Here is a tiny trained network, its code and every weight. The questions are about switching its units off for an input and a target symbol, where a switched-off unit gives its printed mean instead of its output.

import numpy as np


def w(rows, s, z=0):
    codes = np.array(rows[::2]) - 128.0
    scale = np.full(codes.shape[1], s)
    scale[-1] = z or s
    return codes * scale


def f(y):
    return np.maximum(y, 0)


def softmax(a):
    e = np.exp(a - a.max(-1, keepdims=True))
    return e / e.sum(-1, keepdims=True)


def log_softmax(a):
    a = a - a.max(-1, keepdims=True)
    return a - np.log(np.exp(a).sum(-1, keepdims=True))


def net(x, mask):
    ids = ['αβγεζηθλμξτω'.index(c) for c in x.split()]
    T = len(ids)
    res = E[ids] + P[:T]
    u = 0
    for l in range(2):
        r = res
        for j in range(2):
            rows = slice(3 * j, 3 * j + 3)
            q, k, v = (r @ M[l][rows].T for M in (Q, K, V))
            z = softmax(np.where(np.tri(T) > 0, q @ k.T / 3**0.5, -1e9)) @ v
            o = O[l][rows]
            res = res + np.where(mask[u + j], z, o[:, -1]) @ o[:, :-1]
        u += 2
        y = f(res @ A[l][:, :-1].T + A[l][:, -1])
        res = res + np.where(mask[u : u + 12], y, B[l][:, -1]) @ B[l][:, :-1]
        u += 12
    return log_softmax(res[-1] @ U[:, :-1].T + U[:, -1])


Q, K, V, O, A, B = {}, {}, {}, {}, {}, {}
E = w([
[68,93,96,171,215],'α',
[188,77,159,162,105],'β',
[115,103,18,160,132],'γ',
[127,137,234,99,227],'ε',
[94,226,105,161,187],'ζ',
[250,245,170,22,104],'η',
[73,76,109,97,3],'θ',
[105,139,129,26,122],'λ',
[120,68,105,130,170],'μ',
[99,36,21,55,221],'ξ',
[67,133,125,171,137],'τ',
[123,93,113,86,176],'ω',
],0.012)
P = w([
[188,107,167,133,162],'0',
[241,92,72,131,119],'1',
[204,108,62,153,88],'2',
[150,121,41,183,50],'3',
[80,136,33,223,2],'4',
[81,107,74,217,21],'5',
],0.0038)
Q[0] = w([
[50,129,163,115,247],'L0H0',
[47,255,164,191,173],'L0H0',
[32,121,146,153,210],'L0H0',
[83,140,105,163,189],'L0H1',
[26,32,102,180,112],'L0H1',
[42,95,149,97,111],'L0H1',
],0.0082)
K[0] = w([
[100,254,55,91,113],'L0H0',
[67,147,86,79,212],'L0H0',
[29,211,106,110,100],'L0H0',
[108,128,137,147,183],'L0H1',
[86,26,70,135,178],'L0H1',
[88,52,108,118,101],'L0H1',
],0.0085)
V[0] = w([
[185,112,195,105,109],'L0H0',
[183,106,111,145,2],'L0H0',
[117,188,135,76,132],'L0H0',
[103,183,174,161,143],'L0H1',
[150,56,118,174,187],'L0H1',
[13,150,137,83,92],'L0H1',
],0.0066)
O[0] = w([
[44,78,102,163,27,176],'L0H0',
[189,49,1,177,21,115],'L0H0',
[171,82,167,78,226,80],'L0H0',
[188,179,60,220,93,97],'L0H1',
[47,37,23,64,162,207],'L0H1',
[238,163,208,120,199,3],'L0H1',
],0.0053,0.0024)
A[0] = w([
[50,56,73,146,193,56],'L0N0',
[90,181,99,220,178,160],'L0N1',
[66,64,197,209,146,254],'L0N2',
[61,134,70,135,135,81],'L0N3',
[145,87,117,115,24,107],'L0N4',
[128,194,182,126,75,124],'L0N5',
[51,142,175,57,117,109],'L0N6',
[134,144,145,126,171,201],'L0N7',
[102,108,110,123,37,221],'L0N8',
[133,118,115,82,149,129],'L0N9',
[41,86,81,147,117,118],'L0N10',
[2,102,210,113,172,121],'L0N11',
],0.0085,0.0037)
B[0] = w([
[163,36,98,50,203,194],'L0N0',
[66,151,63,138,181,189],'L0N1',
[177,43,2,147,54,242],'L0N2',
[212,177,98,89,110,169],'L0N3',
[69,147,170,126,92,229],'L0N4',
[165,172,113,84,34,152],'L0N5',
[155,171,189,22,91,168],'L0N6',
[24,61,118,145,134,185],'L0N7',
[165,165,171,149,56,254],'L0N8',
[146,157,102,100,158,152],'L0N9',
[226,139,104,63,84,222],'L0N10',
[124,66,132,97,106,210],'L0N11',
],0.0058,0.006)
Q[1] = w([
[180,82,20,83,117],'L1H0',
[172,120,81,151,118],'L1H0',
[105,111,62,113,199],'L1H0',
[131,187,254,140,190],'L1H1',
[176,165,75,112,119],'L1H1',
[87,175,180,137,111],'L1H1',
],0.0097)
K[1] = w([
[90,204,150,214,90],'L1H0',
[75,165,123,87,63],'L1H0',
[91,253,98,143,180],'L1H0',
[60,124,161,3,211],'L1H1',
[178,236,218,128,16],'L1H1',
[40,123,53,97,180],'L1H1',
],0.0065)
V[1] = w([
[125,107,78,174,143],'L1H0',
[207,44,230,38,139],'L1H0',
[112,31,178,181,119],'L1H0',
[143,87,140,214,138],'L1H1',
[247,216,200,101,70],'L1H1',
[216,102,1,184,203],'L1H1',
],0.0073)
O[1] = w([
[206,186,2,158,166,171],'L1H0',
[126,37,214,213,124,163],'L1H0',
[77,28,54,96,28,178],'L1H0',
[119,7,2,72,30,98],'L1H1',
[152,131,219,153,114,251],'L1H1',
[228,71,2,161,239,128],'L1H1',
],0.0055,0.0022)
A[1] = w([
[66,77,92,159,183,66],'L1N0',
[6,126,113,121,97,131],'L1N1',
[142,158,121,154,77,120],'L1N2',
[92,99,139,81,171,111],'L1N3',
[164,109,59,160,109,212],'L1N4',
[161,86,145,118,148,106],'L1N5',
[187,121,130,77,92,207],'L1N6',
[145,88,94,187,147,68],'L1N7',
[149,151,99,127,79,253],'L1N8',
[97,161,151,177,104,200],'L1N9',
[112,125,121,126,103,210],'L1N10',
[111,90,110,114,64,31],'L1N11',
],0.011,0.0044)
B[1] = w([
[127,237,132,72,2,174],'L1N0',
[112,160,17,153,75,162],'L1N1',
[147,99,143,57,173,187],'L1N2',
[92,185,155,62,140,167],'L1N3',
[156,95,150,208,149,246],'L1N4',
[189,143,210,120,147,155],'L1N5',
[113,102,127,141,248,224],'L1N6',
[197,220,144,94,32,166],'L1N7',
[71,113,143,159,185,226],'L1N8',
[92,145,126,162,165,163],'L1N9',
[119,75,134,181,141,180],'L1N10',
[112,125,157,62,135,217],'L1N11',
],0.0064,0.013)
U = w([
[131,170,118,95,113,60],'α',
[107,138,90,18,107,205],'β',
[227,153,132,87,71,56],'γ',
[85,31,124,255,233,214],'ε',
[60,207,57,183,253,208],'ζ',
[137,209,64,198,44,178],'η',
[179,206,102,90,54,53],'θ',
[135,133,115,13,223,4],'λ',
[149,204,212,181,129,147],'μ',
[142,172,119,108,121,7],'ξ',
[197,173,112,179,154,64],'τ',
[4,173,107,54,24,136],'ω',
],0.0064,0.0038)

Each question gives the input, a string of symbols that net reads in full, and the target symbol t.
The units are the heads (3 rows each of Q, K, V and O) and the neurons (one row each of A and B). Each row of codes is followed by its name. A weight is (code - 128) times the scale printed after its matrix; where a second scale follows, it is the last column's (O, A, B and U).
mask holds one flag per unit, layer by layer, with each layer's heads first. A switched-off unit (its flag False) gives its mean, the last column of its rows in O or B, instead of its output. The means were averaged over made-up inputs and are rounded, as every weight is.
A unit's drop is (log p(t) with every unit on - log p(t) with that unit switched off) / (log p(t) with every unit on - log p(t) with every unit switched off).
The circuit of an input: a set's keep is (log p(t) with only the set's units on - log p(t) with every unit switched off) / (log p(t) with every unit on - log p(t) with every unit switched off). Starting from the 12 units with the biggest drops (on a tie, the unit counted first), units are removed one at a time, each time the one whose removal leaves the highest keep (on an exact tie, the one counted first), for as long as the keep stays at least 0.8.
circuit, biggest first: the units of the circuit, biggest drop first
most important unit: the unit with the biggest drop
top k neurons: the k neurons with the biggest drops, biggest first
top k neurons in layer l: the k neurons of layer l with the biggest drops, biggest first
heads that matter: for each layer, one digit per head in row order, 1 if its drop is at least 0.15 and else 0, layers parted by /
input β θ ε ω γ, target ω: circuit, biggest first -> (L1H1, L0N4, L0N8, L0H0)
input β τ ω η, target μ: circuit, biggest first -> (L1H1, L0H1)
input β η ε ω, target μ: heads that matter -> 01 / 11
input ξ ε β η λ μ, target μ: circuit, biggest first -> (L0H1, L1H1, L0N5, L1H0)
input β β τ, target ε: top 3 neurons -> (L1N4, L0N10, L1N0)
input ω τ ξ, target λ: circuit, biggest first -> (L0N0, L0H1, L1N3)
input τ ε τ β ω, target ε: top 2 neurons -> (L1N0, L1N4)
input ξ β θ ω ε τ, target ω: top 2 neurons -> (L0N8, L0N4)
input γ ε η α, target μ: circuit, biggest first -> (L1H1, L1H0, L0N5, L0H1)
input β θ α ε ω, target ω: circuit, biggest first -> (L1H1, L0N8, L0N4, L0H0)
input ε ω β ξ, target λ: top 2 neurons in layer 0 -> (L0N0, L0N10)
input ζ τ τ γ, target ζ: top 2 neurons -> (L0N1, L0N2)
input ζ ξ ω ω, target λ: heads that matter -> 11 / 10
input ω ξ ε ε ε ε, target ω: most important unit -> L0N2
input ε γ α ζ ω ω, target ζ: heads that matter -> 00 / 11
input μ λ λ, target μ: top neuron -> (L0N6)
input β β ε ε, target ω: heads that matter -> 10 / 10
input β ω ε ζ, target ζ: heads that matter -> 00 / 10
input ω ζ ε μ, target ζ: heads that matter -> 00 / 10
input ε η ω, target μ: heads that matter -> 00 / 11
input θ ω β β η τ, target μ: top 2 neurons -> (L0N5, L0N7)
input λ ζ α γ, target ζ: top neuron -> (L0N1)
input ζ μ τ, target ζ: top 2 neurons in layer 0 -> (L0N1, L0N0)
input τ ζ μ, target ζ: top 2 neurons in layer 0 -> (L0N1, L0N11)
